Below is a small trained network, with its code and all its weights. Each question gives an input and a target symbol and asks what happens when units are switched off, that is, made to give their printed mean instead of their output.

import numpy as np


def w(rows, s, z=0):
    codes = np.array(rows[::2]) - 128.0
    scale = np.full(codes.shape[1], s)
    scale[-1] = z or s
    return codes * scale


def f(y):
    return y / 2 * (1 + np.tanh(0.7978845608 * (y + 0.044715 * y**3)))


def softmax(a):
    e = np.exp(a - a.max(-1, keepdims=True))
    return e / e.sum(-1, keepdims=True)


def log_softmax(a):
    a = a - a.max(-1, keepdims=True)
    return a - np.log(np.exp(a).sum(-1, keepdims=True))


def net(x, mask):
    ids = ['ΔΞΠΣΦαβγεζθ'.index(c) for c in x.split()]
    T = len(ids)
    res = E[ids] + P[:T]
    u = 0
    for l in range(3):
        r = res
        for j in range(2):
            rows = slice(4 * j, 4 * j + 4)
            q, k, v = (r @ M[l][rows].T for M in (Q, K, V))
            z = softmax(np.where(np.tri(T) > 0, q @ k.T / 4**0.5, -1e9)) @ v
            o = O[l][rows]
            res = res + np.where(mask[u + j], z, o[:, -1]) @ o[:, :-1]
        u += 2
        y = f(res @ A[l][:, :-1].T + A[l][:, -1])
        res = res + np.where(mask[u : u + 4], y, B[l][:, -1]) @ B[l][:, :-1]
        u += 4
    return log_softmax(res[-1] @ U[:, :-1].T + U[:, -1])


Q, K, V, O, A, B = {}, {}, {}, {}, {}, {}
E = w([
[6,62,127],'Δ',
[116,115,112],'Ξ',
[191,206,60],'Π',
[209,108,159],'Σ',
[218,177,71],'Φ',
[98,154,250],'α',
[131,70,172],'β',
[37,53,73],'γ',
[130,116,186],'ε',
[47,147,113],'ζ',
[183,137,171],'θ',
],0.016)
P = w([
[115,157,73],'0',
[162,210,144],'1',
[126,148,197],'2',
[115,130,202],'3',
[92,65,211],'4',
[38,2,81],'5',
],0.0074)
Q[0] = w([
[106,155,145],'L0H1',
[73,129,101],'L0H1',
[3,178,86],'L0H1',
[116,115,163],'L0H1',
[103,182,162],'L0H2',
[16,180,101],'L0H2',
[135,158,203],'L0H2',
[128,105,128],'L0H2',
],0.016)
K[0] = w([
[111,127,160],'L0H1',
[63,150,80],'L0H1',
[6,187,80],'L0H1',
[93,92,148],'L0H1',
[163,70,140],'L0H2',
[241,101,176],'L0H2',
[154,45,58],'L0H2',
[136,134,92],'L0H2',
],0.016)
V[0] = w([
[96,80,120],'L0H1',
[116,124,41],'L0H1',
[102,88,127],'L0H1',
[98,89,94],'L0H1',
[64,244,90],'L0H2',
[176,202,175],'L0H2',
[68,199,166],'L0H2',
[117,171,150],'L0H2',
],0.011)
O[0] = w([
[208,188,110,252],'L0H1',
[156,86,229,163],'L0H1',
[198,183,109,230],'L0H1',
[204,166,144,239],'L0H1',
[40,2,100,215],'L0H2',
[165,120,254,58],'L0H2',
[4,141,153,215],'L0H2',
[93,127,163,144],'L0H2',
],0.0075,0.0044)
A[0] = w([
[201,154,255,2],'L0N1',
[143,81,177,37],'L0N2',
[170,133,197,41],'L0N3',
[86,67,155,188],'L0N4',
],0.0092,0.0039)
B[0] = w([
[72,102,2,201],'L0N1',
[118,142,17,128],'L0N2',
[103,135,82,148],'L0N3',
[166,247,148,253],'L0N4',
],0.0092,0.0049)
Q[1] = w([
[137,98,184],'L1H1',
[116,147,127],'L1H1',
[147,86,179],'L1H1',
[138,138,77],'L1H1',
[132,144,133],'L1H2',
[193,158,105],'L1H2',
[1,31,149],'L1H2',
[129,163,154],'L1H2',
],0.01)
K[1] = w([
[165,112,203],'L1H1',
[116,93,108],'L1H1',
[174,148,217],'L1H1',
[105,202,68],'L1H1',
[138,111,145],'L1H2',
[131,159,184],'L1H2',
[96,128,2],'L1H2',
[157,80,151],'L1H2',
],0.0086)
V[1] = w([
[105,195,140],'L1H1',
[184,140,137],'L1H1',
[62,114,118],'L1H1',
[155,250,156],'L1H1',
[199,104,106],'L1H2',
[172,227,202],'L1H2',
[138,78,196],'L1H2',
[161,153,94],'L1H2',
],0.011)
O[1] = w([
[188,84,76,192],'L1H1',
[73,121,115,37],'L1H1',
[198,133,138,234],'L1H1',
[144,62,48,129],'L1H1',
[57,137,132,31],'L1H2',
[152,41,135,28],'L1H2',
[103,120,248,2],'L1H2',
[110,125,73,132],'L1H2',
],0.012,0.0063)
A[1] = w([
[56,119,58,240],'L1N1',
[190,57,170,196],'L1N2',
[95,82,2,179],'L1N3',
[30,115,212,254],'L1N4',
],0.0085,0.0019)
B[1] = w([
[132,92,197,191],'L1N1',
[85,162,140,169],'L1N2',
[105,152,196,246],'L1N3',
[168,102,11,136],'L1N4',
],0.012,0.011)
Q[2] = w([
[184,163,162],'L2H1',
[213,202,152],'L2H1',
[177,165,143],'L2H1',
[254,212,192],'L2H1',
[104,145,124],'L2H2',
[118,63,129],'L2H2',
[102,32,127],'L2H2',
[44,95,116],'L2H2',
],0.012)
K[2] = w([
[98,174,153],'L2H1',
[135,252,199],'L2H1',
[122,187,164],'L2H1',
[88,241,190],'L2H1',
[167,143,162],'L2H2',
[35,152,113],'L2H2',
[2,176,124],'L2H2',
[136,215,228],'L2H2',
],0.0092)
V[2] = w([
[185,113,118],'L2H1',
[82,141,134],'L2H1',
[102,135,129],'L2H1',
[173,115,124],'L2H1',
[123,12,33],'L2H2',
[150,69,239],'L2H2',
[123,228,148],'L2H2',
[128,200,162],'L2H2',
],0.011)
O[2] = w([
[183,177,120,112],'L2H1',
[80,84,136,142],'L2H1',
[100,101,129,135],'L2H1',
[175,172,124,114],'L2H1',
[88,151,185,9],'L2H2',
[108,181,10,47],'L2H2',
[162,92,137,239],'L2H2',
[154,105,115,206],'L2H2',
],0.011)
A[2] = w([
[55,15,120,32],'L2N1',
[158,87,230,18],'L2N2',
[4,115,64,3],'L2N3',
[255,98,2,107],'L2N4',
],0.0074,0.0043)
B[2] = w([
[246,238,64,156],'L2N1',
[80,120,79,169],'L2N2',
[56,38,161,142],'L2N3',
[74,127,153,251],'L2N4',
],0.012,0.014)
U = w([
[147,2,170,219],'Δ',
[113,114,128,147],'Ξ',
[107,122,127,130],'Π',
[118,89,68,77],'Σ',
[24,151,236,136],'Φ',
[91,187,100,134],'α',
[45,88,91,94],'β',
[176,100,70,2],'γ',
[88,129,117,170],'ε',
[193,160,202,72],'ζ',
[102,119,127,102],'θ',
],0.0082,0.0039)

Each question gives the input, a string of symbols that net reads in full, and the target symbol t.
The units are the heads (4 rows each of Q, K, V and O) and the neurons (one row each of A and B). Each row of codes is followed by its name. A weight is (code - 128) times the scale printed after its matrix; where a second scale follows, it is the last column's (O, A, B and U).
mask holds one flag per unit, layer by layer, with each layer's heads first. A switched-off unit (its flag False) gives its mean, the last column of its rows in O or B, instead of its output. The means were averaged over made-up inputs and are rounded, as every weight is.
A unit's drop is (log p(t) with every unit on - log p(t) with that unit switched off) / (log p(t) with every unit on - log p(t) with every unit switched off).
The circuit of an input: a set's keep is (log p(t) with only the set's units on - log p(t) with every unit switched off) / (log p(t) with every unit on - log p(t) with every unit switched off). Starting from the 12 units with the biggest drops (on a tie, the unit counted first), units are removed one at a time, each time the one whose removal leaves the highest keep (on an exact tie, the one counted first), for as long as the keep stays at least 0.8.
circuit, biggest first: the units of the circuit, biggest drop first
top k neurons: the k neurons with the biggest drops, biggest first
k most important neurons of layer l: the k neurons of layer l with the biggest drops, biggest first
heads that matter: for each layer, one digit per head in row order, 1 if its drop is at least 0.15 and else 0, layers parted by /
input α Φ Δ β ζ Π, target α: circuit, biggest first => L2H2, L1H2, L0H2
input Φ Δ θ, target Φ: heads that matter => 11 / 11 / 01
input α α Φ Φ Φ, target α: circuit, biggest first => L2H2, L2H1, L1H2, L1H1
input α β ζ Δ θ, target α: circuit, biggest first => L2H2, L1H2, L0H2
input α Σ Π, target α: top 3 neurons => L0N4, L0N1, L2N3
input Φ Φ Φ, target Φ: circuit, biggest first => L2H2, L1H1
input Δ Π θ, target Δ: circuit, biggest first => L1H2
input Φ Π ζ, target Φ: circuit, biggest first => L2H2, L1H1
input ζ Π β, target ζ: circuit, biggest first => L1H1, L0H2, L1H2, L0H1
input α ζ β Δ, target α: heads that matter => 11 / 11 / 11
input ζ γ ζ Ξ ζ ζ, target ζ: circuit, biggest first => L0H2, L1H1
input ζ Δ ζ Δ ζ Π, target ζ: 2 most important neurons of layer 1 => L1N1, L1N3
input α Φ Φ Δ ε, target α: heads that matter => 11 / 01 / 11
input γ Φ Δ α Φ, target γ: top 2 neurons => L2N1, L0N1
input Δ Δ Δ Φ ζ, target Δ: circuit, biggest first => L2H2
input β Δ θ Φ, target β: 2 most important neurons of layer 1 => L1N3, L1N1
input α Φ ζ, target α: circuit, biggest first => L2H2, L2H1, L1H2
input Δ ε ζ Δ Φ ζ, target Δ: circuit, biggest first => L0H2, L1H2, L0H1
input γ α Σ γ, target γ: 2 most important neurons of layer 2 => L2N1, L2N4
input Δ Δ Φ Π, target Δ: top 3 neurons => L0N4, L2N1, L1N3
input γ Δ Φ ζ θ, target γ: top 2 neurons => L0N1, L2N1
input α β ζ, target α: top 2 neurons => L0N4, L0N1
